Here is a tiny trained network, its code and every weight. The questions are about switching its units off for an input and a class, where a switched-off unit gives its printed mean instead of its output.

import numpy as np


def w(rows, s, z=0):
    codes = np.array(rows[::2]) - 128.0
    scale = np.full(codes.shape[1], s)
    scale[-1] = z or s
    return codes * scale


def norm(h):
    return h / np.sqrt((h * h).mean(-1, keepdims=True) + 1e-5)


def f(y):
    return y / 2 * (1 + np.tanh(0.7978845608 * (y + 0.044715 * y**3)))


def log_softmax(a):
    a = a - a.max(-1, keepdims=True)
    return a - np.log(np.exp(a).sum(-1, keepdims=True))


def net(x, mask):
    res = np.array(x, float).reshape(1, 5) / 4 @ E
    u = 0
    for l in range(3):
        y = f(norm(res) @ A[l][:, :-1].T + A[l][:, -1])
        res = res + np.where(mask[u : u + 12], y, B[l][:, -1]) @ B[l][:, :-1]
        u += 12
    return log_softmax(norm(res)[-1] @ U[:, :-1].T + U[:, -1])


A, B = {}, {}
E = w([
[194,32,131],'x0',
[254,188,22],'x1',
[23,69,80],'x2',
[103,46,237],'x3',
[75,141,33],'x4',
],0.0054)
A[0] = w([
[155,114,153,170],'0.n1',
[137,212,153,39],'0.n2',
[102,187,148,79],'0.n3',
[80,185,94,120],'0.n4',
[108,197,80,224],'0.n5',
[131,186,85,3],'0.n6',
[254,199,210,41],'0.n7',
[163,73,75,162],'0.n8',
[145,194,148,38],'0.n9',
[218,226,124,52],'0.n10',
[116,107,239,153],'0.n11',
[54,23,183,31],'0.n12',
],0.0084,0.0049)
B[0] = w([
[149,188,103,167],'0.n1',
[169,108,241,127],'0.n2',
[90,113,131,124],'0.n3',
[70,177,93,164],'0.n4',
[91,153,85,254],'0.n5',
[59,99,157,118],'0.n6',
[119,110,3,213],'0.n7',
[51,99,129,174],'0.n8',
[167,172,248,118],'0.n9',
[106,151,49,200],'0.n10',
[94,99,67,218],'0.n11',
[123,108,72,185],'0.n12',
],0.0065,0.0042)
A[1] = w([
[160,136,106,201],'1.n1',
[149,44,123,111],'1.n2',
[111,86,249,142],'1.n3',
[183,159,138,219],'1.n4',
[60,150,142,243],'1.n5',
[67,139,134,253],'1.n6',
[158,57,106,195],'1.n7',
[164,87,173,97],'1.n8',
[165,105,110,215],'1.n9',
[92,113,121,4],'1.n10',
[162,99,100,217],'1.n11',
[99,123,96,75],'1.n12',
],0.016,0.0051)
B[1] = w([
[133,150,176,200],'1.n1',
[65,177,178,197],'1.n2',
[71,2,161,182],'1.n3',
[44,125,171,182],'1.n4',
[92,22,87,249],'1.n5',
[75,81,91,254],'1.n6',
[61,177,171,232],'1.n7',
[54,112,230,140],'1.n8',
[114,206,175,203],'1.n9',
[145,52,120,122],'1.n10',
[66,90,198,223],'1.n11',
[143,98,99,160],'1.n12',
],0.0076,0.0064)
A[2] = w([
[67,58,38,145],'2.n1',
[54,249,141,147],'2.n2',
[224,95,115,65],'2.n3',
[136,90,141,70],'2.n4',
[20,93,15,154],'2.n5',
[143,58,213,253],'2.n6',
[120,3,167,195],'2.n7',
[180,163,87,133],'2.n8',
[212,107,101,21],'2.n9',
[54,204,51,147],'2.n10',
[94,176,99,37],'2.n11',
[98,59,182,125],'2.n12',
],0.012,0.0056)
B[2] = w([
[157,203,128,212],'2.n1',
[201,47,200,201],'2.n2',
[75,44,179,120],'2.n3',
[83,146,134,121],'2.n4',
[197,205,150,248],'2.n5',
[10,103,103,166],'2.n6',
[28,164,117,181],'2.n7',
[94,77,209,133],'2.n8',
[160,143,125,121],'2.n9',
[198,94,168,210],'2.n10',
[195,75,183,134],'2.n11',
[58,127,97,159],'2.n12',
],0.011,0.014)
U = w([
[172,123,82,1],'0',
[4,138,197,141],'1',
[175,250,124,184],'2',
[2,151,102,119],'3',
[211,181,204,251],'4',
],0.011,0.006)

Each question gives the input, the list of numbers given to net, and the class t.
The units are the neurons (one row each of A and B). Each row of codes is followed by its name. A weight is (code - 128) times the scale printed after its matrix; where a second scale follows, it is the last column's (A, B and U).
mask holds one flag per neuron, layer by layer. A switched-off neuron (its flag False) gives its mean, the last column of its row in B, instead of its output. The means were averaged over made-up inputs and are rounded, as every weight is.
A unit's drop is (log p(t) with every unit on - log p(t) with that unit switched off) / (log p(t) with every unit on - log p(t) with every unit switched off).
The circuit of an input: a set's keep is (log p(t) with only the set's units on - log p(t) with every unit switched off) / (log p(t) with every unit on - log p(t) with every unit switched off). Starting from the 12 units with the biggest drops (on a tie, the unit counted first), units are removed one at a time, each time the one whose removal leaves the highest keep (on an exact tie, the one counted first), for as long as the keep stays at least 0.8.
units of the circuit, in order: the units of the circuit, biggest drop first
k most important neurons: the k neurons with the biggest drops, biggest first
top k neurons in layer l: the k neurons of layer l with the biggest drops, biggest first
drop of u: that unit's drop, to one decimal
input [-3,1,-1,-1,6], class 4: units of the circuit, in order : (2.n10)
input [7,7,4,-1,-4], class 1: units of the circuit, in order : (1.n11 2.n6)
input [-8,0,-1,4,8], class 4: units of the circuit, in order : (2.n6 2.n10)
input [4,-8,8,-8,0], class 2: 3 most important neurons : (2.n5 2.n1 1.n3)
input [6,6,2,-1,-2], class 1: top 2 neurons in layer 2 : (2.n5 2.n1)
input [-6,4,7,8,6], class 2: top 2 neurons in layer 2 : (2.n5 2.n1)
input [0,-8,8,-7,-7], class 2: top 2 neurons in layer 0 : (0.n12 0.n2)
input [0,-6,2,-1,0], class 3: 2 most important neurons : (1.n5 0.n7)
input [-8,-2,5,-4,-8], class 2: 2 most important neurons : (2.n5 1.n11)
input [-7,-4,8,-5,-2], class 2: top 3 neurons in layer 2 : (2.n5 2.n1 2.n6)
input [-8,-6,-1,3,0], class 3: drop of 2.n2 : 0.1
input [-5,7,2,4,8], class 4: drop of 1.n7 : -0.1
input [3,-1,7,-2,8], class 2: drop of 2.n5 : 0.2
input [3,-2,-4,0,-8], class 1: most important neuron : (2.n5)
